Each row has a class, written after it.
-4; -10; 5; -6; -12; -4; -19; -7; 7; 16; 3; 19; -13; -30; 3; 20; 5; -7; -6; -5; -25; 11; 17; -33; 1; -11; -11; -7; -5; -4; -10; 11  (9)
10; -9; 6; -6; 20; -1; 18; -12; 22; 14; 2; -33; -7; 7; 10; -23; -24; 0; 16; -5; 6; -17; 15; -5; 8; -10; 15; -1; 18; 12; -11; 23  (147)
27; -14; -3; 16; -1; 0; -5; -2; 13; 9; 21; 12; -14; 26; 8; -41; -21; -3; 17; -11; -5; -21; -13; 21; 12; -12; 17; -3; 20; 3; -31; 1  (83)
-11; -7; 16; -10; -15; -9; -13; 5; 2; 4; 7; 11; 10; -23; 10; 4; -3; -21; -21; 9; -12; 27; 0; -1; -10; -11; 6; -14; 11; 10; 13; 10  (102)
3; 15; 20; -24; -3; -10; 15; 23; 27; 9; 0; -1; 30; 27; 47; -21; -24; 30; -23; 19; 47; -34; -26; 10; -11; -2; 4; -13; 68; 40; -18; 25  (54)
-8; 13; -38; 23; -7; -34; 8; 7; 4; 16; -1; 16; 6; 3; 15; -50; 29; 6; 17; 2; -13; -18; -20; 25; -2; 0; -27; -1; 2; 29; -65; 7  (54)
52; 37; 76; 8; -39; 25; -24; -26; -26; 7; -20; 2; -6; -11; -27; 31; -37; -2; -93; -36; 8; 22; 22; 29; -52; 2; -12; -6; 4; -12; -18; 37  (108)
-24; 7; 33; -16; -24; -21; 4; 0; -35; -2; -13; -32; -7; -25; -20; 18; 25; -17; -20; -30; -45; -9; -21; -36; -11; -6; -1; -4; -15; 15; 25; -3  (9)
22; 8; -7; 13; -10; -35; 10; -16; -19; 17; 11; 2; 10; 7; 15; -5; -7; 6; 2; -10; -24; 2; -2; -17; 12; -29; -1; 3; 23; 0; -28; 2  (70)
-2; -1; -46; 9; -44; -1; -36; 35; -29; 10; -14; 5; -76; -34; -16; 1; -16; 31; 1; -9; -99; 6; -43; -34; -39; -27; -21; -27; 18; -30; -27; 16  (83)
1; 10; 22; -11; -3; -11; -12; -6; -4; 9; -11; 0; -3; -18; 19; 17; -5; 2; -7; 11; -18; 25; 12; -16; -9; -6; -5; -11; -10; -17; 11; 12  (129)
17; -4; -9; 17; 3; 10; 14; -3; -4; 2; 8; -18; 30; 39; 20; -15; -29; 5; 18; 0; 13; -5; 12; 19; -3; -10; 26; 6; 19; -10; -11; -8  (70)
-51; -17; -42; 52; -11; 53; 4; 24; -14; -50; -17; -30; -31; 16; -50; -46; 19; 28; 6; -4; 14; -45; -48; 11; -39; -6; 3; 9; 13; -16; 7; -3  (147)
-54; -84; -55; 39; 30; 20; -44; -1; 60; 1; -55; 71; -50; -31; 4; -37; 28; 29; 26; 59; 12; -11; 114; 13; 15; -4; 27; -65; -51; -27; -2; 8  (147)
24; -7; -8; 5; -11; -11; 2; 5; -11; 3; 10; 12; 3; 12; 8; -4; -6; 4; 14; 2; -16; -3; -3; -14; 17; -5; -3; 14; 23; 0; -16; 5  (211)
51; -1; -20; 28; -19; -68; -22; -3; 12; -8; 77; 19; 4; 31; 34; -32; -25; 6; -12; -13; -32; -2; -32; -25; 29; -16; 2; 20; 40; 0; -36; -4  (102)
14; 6; 16; 3; -10; -7; 7; 5; 11; -6; -7; 2; 18; 12; 25; -11; -29; 18; 13; 12; -8; -3; -7; 2; -4; 11; 3; -4; 5; -20; -10; -2  (129)
41; 0; 78; -21; -18; 33; -66; 22; 14; -35; 24; 1; -9; 59; -19; 55; 28; -26; -41; -30; 70; 27; 20; 30; -2; 12; -17; 36; -65; 44; -1; 5  (90)
18; -6; -8; 14; -11; -8; 0; -8; 1; -11; 14; -7; -3; 16; 11; -4; -20; 0; 7; -13; -9; 0; -3; -3; 12; -20; 21; 3; 6; 4; -27; 5  (108)
-6; 28; 60; -50; -2; -62; -8; 8; -43; 35; -29; -33; 35; -8; 1; -37; 5; 8; -7; -21; -74; 19; -20; -18; -18; -12; -13; 4; -19; 32; -25; 22  (83)
-29; 0; 69; -49; 0; 14; 55; -13; -27; 2; 9; -37; 74; -57; 43; -3; 1; -14; 30; 29; -1; 43; -28; 11; 6; -23; -16; 32; 30; 71; -46; 11  (108)
16; -3; 1; 3; -14; -12; -1; 7; -4; 15; 25; 8; 0; 2; 23; 4; 0; 4; 3; -11; -20; 7; -19; -11; 22; -16; -14; 7; 21; 0; -24; 19  (109)
-26; -13; 27; -28; -24; 8; 3; 24; -4; -12; 12; -8; -11; -19; 16; 27; 9; 5; -2; 5; 27; 32; -47; -29; 13; -19; -23; 14; 27; 57; 1; 10  (102)
-75; -58; -19; 11; 0; 22; 14; 4; 14; -68; -29; -26; 28; -23; -5; -48; 15; 44; 70; 48; 18; -66; -13; 97; -6; 8; 52; -3; -4; 25; -12; -26  (92)
19; -17; 58; -32; -39; -33; -37; -2; 27; 62; 3; 75; -8; -68; 37; 7; -19; 26; -5; -17; -84; -13; -22; -38; 24; -8; -38; -37; 31; -19; -47; 32  (9)
2; -15; -17; 4; 18; 43; -6; 40; 33; 24; 14; -9; -40; -2; 66; -27; -3; 11; -29; 40; 22; -48; -4; 2; -21; 5; -6; -38; 39; 13; 4; 17  (109)
12; 3; 5; -20; 13; -74; -23; -26; -4; 7; -13; -21; 39; -6; 34; -39; -9; 16; 22; 2; -11; -18; -10; -14; 7; -15; 24; -26; 23; 3; -11; 33  (147)
-31; -17; 33; -46; 15; -19; 22; -45; 26; 29; 5; -6; 26; 1; 20; 12; -4; 15; 54; -24; 2; -19; 62; -5; 29; -18; 7; -5; -8; 23; -30; 31  (9)
-24; 6; 1; -26; 3; 10; 15; -22; -22; 10; -25; -45; -3; -4; 3; -7; 2; -4; 7; -20; -19; 1; -10; -12; -18; -24; 10; -11; -20; 4; 1; 6  (131)
-24; 19; 92; -51; 23; -34; -10; -21; -49; 3; -17; -22; 28; -58; 11; -7; -3; 19; 17; 0; -54; 32; 4; -65; -13; 15; -15; 27; -33; 1; 17; -16  (108)
19; -8; 6; -8; 4; 13; -10; -21; 7; -2; 21; -22; 10; 26; 0; -5; -20; -13; -8; -18; 14; -9; 0; 34; -1; -5; 30; 12; -11; -9; -4; -4  (131)
-14; 16; 22; -6; 4; 6; -15; -8; -9; 16; -28; -30; -23; -19; 18; -9; -11; 31; -55; -13; 10; -19; 0; -8; -32; 11; -10; -29; -5; 12; 13; 13  (108)
15; -2; 6; 13; -21; -18; 15; -3; 15; 1; 8; 18; 19; 6; 18; -18; -18; 17; 10; -5; -22; 1; -35; -6; 20; -19; -7; 11; 32; 3; -32; 11  (92)
0; 24; 12; 3; 5; -30; 34; -43; -14; -33; -10; 3; 89; -17; 24; 4; 1; -30; 20; 25; 50; -3; 19; 31; 2; 13; 10; -21; 2; 35; 8; -24  (70)
27; 45; -2; -6; -44; -73; -32; 12; -26; -27; -7; 24; -10; -6; -5; 30; 22; -1; 8; -29; -28; -8; -20; -72; 1; 18; -68; -10; -10; 21; -21; 18  (9)
18; 1; -20; 17; -6; -20; 9; -2; -14; 11; 13; 1; 10; 11; 22; -2; -7; -1; 8; 2; -11; 5; -2; -12; 12; -21; 1; 0; 26; 0; -15; -3  (70)
25; 1; -21; 3; -10; -18; 2; -7; 11; 6; 14; 9; 3; 21; 16; -10; -8; -1; 12; -4; -3; 2; 1; -6; 12; -6; -6; 8; 13; 0; -24; 5  (90)
-3; 3; 49; -11; -9; 4; 21; -16; -17; 4; 3; -30; -30; 11; 18; -4; 2; 25; 14; -29; -7; -26; -3; 7; -9; -4; 1; -1; -2; 31; -30; 0  (54)
44; 4; -5; 20; 28; 26; -5; -54; 32; -14; 64; -18; 20; 63; 51; -11; -44; 1; 35; -17; 94; -28; 15; 50; -1; 3; 44; 11; 26; -2; -21; -6  (54)
1; -12; -17; 30; 20; -32; 11; -10; 30; 9; 24; 43; 23; -14; -1; -63; -3; 0; 21; 18; -37; -54; 21; 32; 22; 10; 0; 3; 9; -10; -31; -27  (70)
-14; -12; -35; 41; -33; -2; -81; -11; -42; -60; -39; 1; -21; -58; -68; 19; -17; 24; -22; -2; -48; 49; 11; 15; -37; 4; 16; 14; -51; -55; 6; -19  (108)
-28; 0; 5; -15; -13; -23; -7; -2; -59; -45; -38; -34; 22; -12; -22; 7; -5; 14; 27; 14; -26; 39; 6; -11; -31; -2; 30; 4; -27; 4; 19; -20  (83)
5; 1; 2; -14; 1; -13; -28; -10; 11; 20; -5; 24; 0; -17; 13; -2; 3; -5; 0; 4; -26; 14; 21; -12; -8; 1; -13; -13; -15; -18; 0; 6  (90)
72; 31; 6; 44; -18; 3; -36; -31; -13; -37; 22; -17; -3; 39; -11; -20; -40; -9; -43; -30; 10; -9; 8; 44; -44; 12; 11; -6; -21; -5; -30; -9  (83)
10; -53; -15; 25; 22; 52; -34; -23; -22; -42; 7; -31; -73; 27; 12; -9; 5; 46; 59; 22; 21; -22; 64; -1; -20; -9; 47; 14; -43; -15; -25; -29  (211)
9; -27; -49; 29; -3; -19; 10; 49; 12; 15; 13; -14; -6; 9; 7; -25; -6; -8; -33; 36; -38; 20; 2; -16; -1; -9; 22; 10; 22; -11; 5; 2  (147)
-21; -58; 2; 48; -2; 60; -27; 47; 43; 8; -12; 63; -15; 8; -5; -69; 0; 47; 19; 18; -27; 2; -47; -7; 10; -2; -1; 33; -11; -47; -27; -29  (92)
-13; 29; -43; 1; 36; -59; 8; -11; -18; 32; -25; -31; -1; -25; -9; -44; 10; 20; -4; 24; -4; 5; -1; -55; -30; 7; -12; 18; 6; -12; 3; 15  (147)
17; -23; 1; 5; -4; 34; 14; -11; 15; 5; 23; 4; 5; 15; 11; -19; -12; -22; -1; 1; 6; -7; -3; 31; 7; -19; 22; 5; 11; -6; -23; -2  (131)
26; -34; -20; 1; -12; -36; -8; -12; 25; 3; 33; 39; -30; 14; -12; 37; -41; 39; 23; -6; 22; 32; 31; -4; 60; -4; 10; 35; 10; 1; -28; -6  (83)
-5; 18; -25; 27; -18; 22; 20; -1; 9; -19; 13; -12; -3; 33; -18; -23; -5; 1; 13; -27; 36; -56; -66; 48; -25; -6; 17; 4; 36; 5; -25; -1  (54)
16; 32; -23; 12; -13; -47; -13; -12; 21; -28; 6; 34; 32; 10; -31; -18; -3; 5; 6; -10; -17; -28; 7; 17; -12; 36; -26; 11; -32; -14; -22; -16  (90)
-26; -29; -23; 3; 32; -13; 1; -17; 58; 16; 14; 45; -1; 4; 12; -17; 37; 7; -11; 41; 57; -37; 68; 41; 11; 21; 15; -11; -29; 13; 3; -16  (90)
-1; -15; -14; 11; -7; -19; 21; -11; 17; -4; 12; -1; 11; 7; 10; -27; 2; -2; 37; -10; -27; -23; -1; -19; 24; -12; 6; 8; -3; 17; -46; -8  (9)
-7; 1; 33; -13; -3; 7; -8; -4; 7; 15; -15; 14; 1; -27; 28; 12; -2; 4; -9; 20; -14; 28; 17; -11; -10; -8; -14; -18; -11; -10; -1; 13  (129)
-16; -20; -9; -6; -17; -4; 6; 8; 1; -23; 0; -31; -16; 9; 2; 1; -3; -15; 0; 5; 10; -10; 7; 22; -8; -18; 38; -19; 11; 33; 12; 8  (102)
1; -11; 23; -12; -9; 8; -16; -19; 20; 14; 1; 17; -7; -26; 6; 18; -2; -14; -1; -11; -9; -6; 21; -13; 2; -10; 0; -18; -7; 3; -12; 13  (9)
3; 7; 67; -47; 5; -61; -25; -22; -44; -14; -2; -17; 56; -1; 7; -4; 12; 3; 15; 7; 9; -1; -4; 8; -6; 20; 29; 21; 5; -7; 42; -5  (90)
0; 36; 13; 20; -44; -60; -21; -5; -31; -39; -6; 8; 60; 11; -25; 1; 20; -19; -52; -29; -1; 31; -41; 5; -18; 9; -10; 2; -28; 17; 11; -9  (102)
-3; -34; -68; 66; -24; 14; -47; 44; 42; -25; 3; 59; 5; 49; 15; -28; 14; 2; -38; 9; 36; -45; -41; 31; 16; -6; 33; -49; 22; -34; 29; 0  (109)
-20; -10; 36; -6; 17; -47; -5; -7; -3; 19; 9; 58; 51; -33; -1; -26; 37; -13; 24; 30; -2; 23; 46; 47; 17; 34; -13; 30; -22; 7; -18; -11  (54)
37; 15; 32; 24; -18; 31; -18; 13; -22; -38; 0; -39; 2; 65; -1; 7; -9; -13; -18; -32; 15; 34; -24; -49; -29; -19; 8; 12; -24; -4; 5; 4  (147)
14; -38; -12; 28; 27; 9; -34; 11; 28; 11; 37; 34; -32; 29; 23; -10; 29; 0; 24; 11; 47; -24; 20; 17; 26; 24; 23; 10; -36; -22; 11; -23  (109)
-5; 14; 47; -13; -16; -24; 29; -5; -40; -11; 2; -42; 10; -2; -35; 10; 30; -31; -11; -24; -17; -1; -23; -27; -7; -8; 9; 39; -14; 33; 2; -11  (9)
7; -7; 27; -21; 4; 15; -24; -6; -10; 22; -9; 10; -9; -25; 7; 20; -5; 3; 0; 6; -11; 11; 24; -13; -11; 2; -3; -4; -5; -11; 10; 9  (211)
4; -12; 10; 7; -15; -22; -3; 47; 13; 8; 11; 41; 45; -26; 20; -36; -39; 22; -45; 49; -56; 6; -4; -21; -14; 9; -17; -6; 80; -38; 10; 23  (147)
16; -6; -15; 16; -11; -33; 8; 0; 12; 5; 3; 9; -1; 0; -1; -15; -12; 4; 4; -4; -20; 4; -2; -21; 21; -12; -6; 1; 21; -2; -22; 20  (147)
15; -4; 0; 5; -21; -28; 11; -20; 4; -2; 20; 4; 11; 3; 10; 3; 0; -7; 8; -15; -10; -11; -4; -18; 18; -17; 2; 3; 12; 17; -37; 5  (9)
2; -11; -28; 15; -7; -34; 21; 13; 11; 12; 20; 26; 25; 2; 18; -35; -7; 10; 24; 10; -30; -27; -23; 6; 29; -1; 3; 6; 38; -17; -21; 4  (109)
53; -31; 38; 24; -48; 91; -67; 41; 24; 1; -29; 30; -42; 30; 35; 20; -53; 44; -39; -2; 27; 31; -39; -3; -31; -18; 9; -22; 28; -39; -13; 24  (92)
12; -15; -35; 16; -8; 25; -29; 19; 41; 12; 16; 11; 36; 8; 43; -27; -3; 4; -21; 26; 34; -17; -34; 62; -10; -18; 11; -19; 26; 11; -49; 27  (109)
-21; 3; 24; -3; -20; -63; 29; -34; -44; -42; -9; 29; 110; -60; -16; -38; -33; 41; 73; 20; -49; 26; -19; -25; 21; 37; -30; 63; 33; -26; -33; -30  (9)
20; 0; -26; 23; -3; -15; 4; -15; -9; 16; 17; -6; -6; 12; 16; 0; -1; -5; -2; -6; 0; 2; 12; 2; 10; -27; 3; -2; 15; 5; -22; 2  (70)
3; -4; -9; 1; -27; -25; 1; 3; -3; -11; 14; -3; 7; 15; 18; 4; -14; -2; -1; -9; -1; 16; -15; -12; 9; -20; 8; -8; 26; 17; -2; 13  (102)
31; 0; -6; -2; 35; 64; -48; 11; -6; 43; 30; -4; -22; -4; 80; 28; -19; -3; -23; 35; 18; 60; 67; -39; -42; 25; -39; -7; -10; -26; 28; 7  (211)
-25; -9; 41; -33; -17; 20; 28; 38; 26; -6; -4; 12; 9; -18; 39; 0; -21; 61; 0; 53; 26; -35; -42; 1; -11; 9; -17; 0; 59; 16; -15; 8  (129)
22; 2; -71; 60; -45; 13; -32; 37; 29; -45; 28; 53; 26; 51; 17; 3; -20; 18; 2; 2; 16; 8; -54; 6; -4; -7; -21; 0; 40; -34; -16; 9  (92)
23; -23; -52; 58; -10; 81; -26; -13; 52; -14; 3; 4; -42; 38; 10; 11; -13; 3; -33; 8; 112; -12; 18; 90; -33; -4; 45; -23; -15; 10; -37; -7  (54)
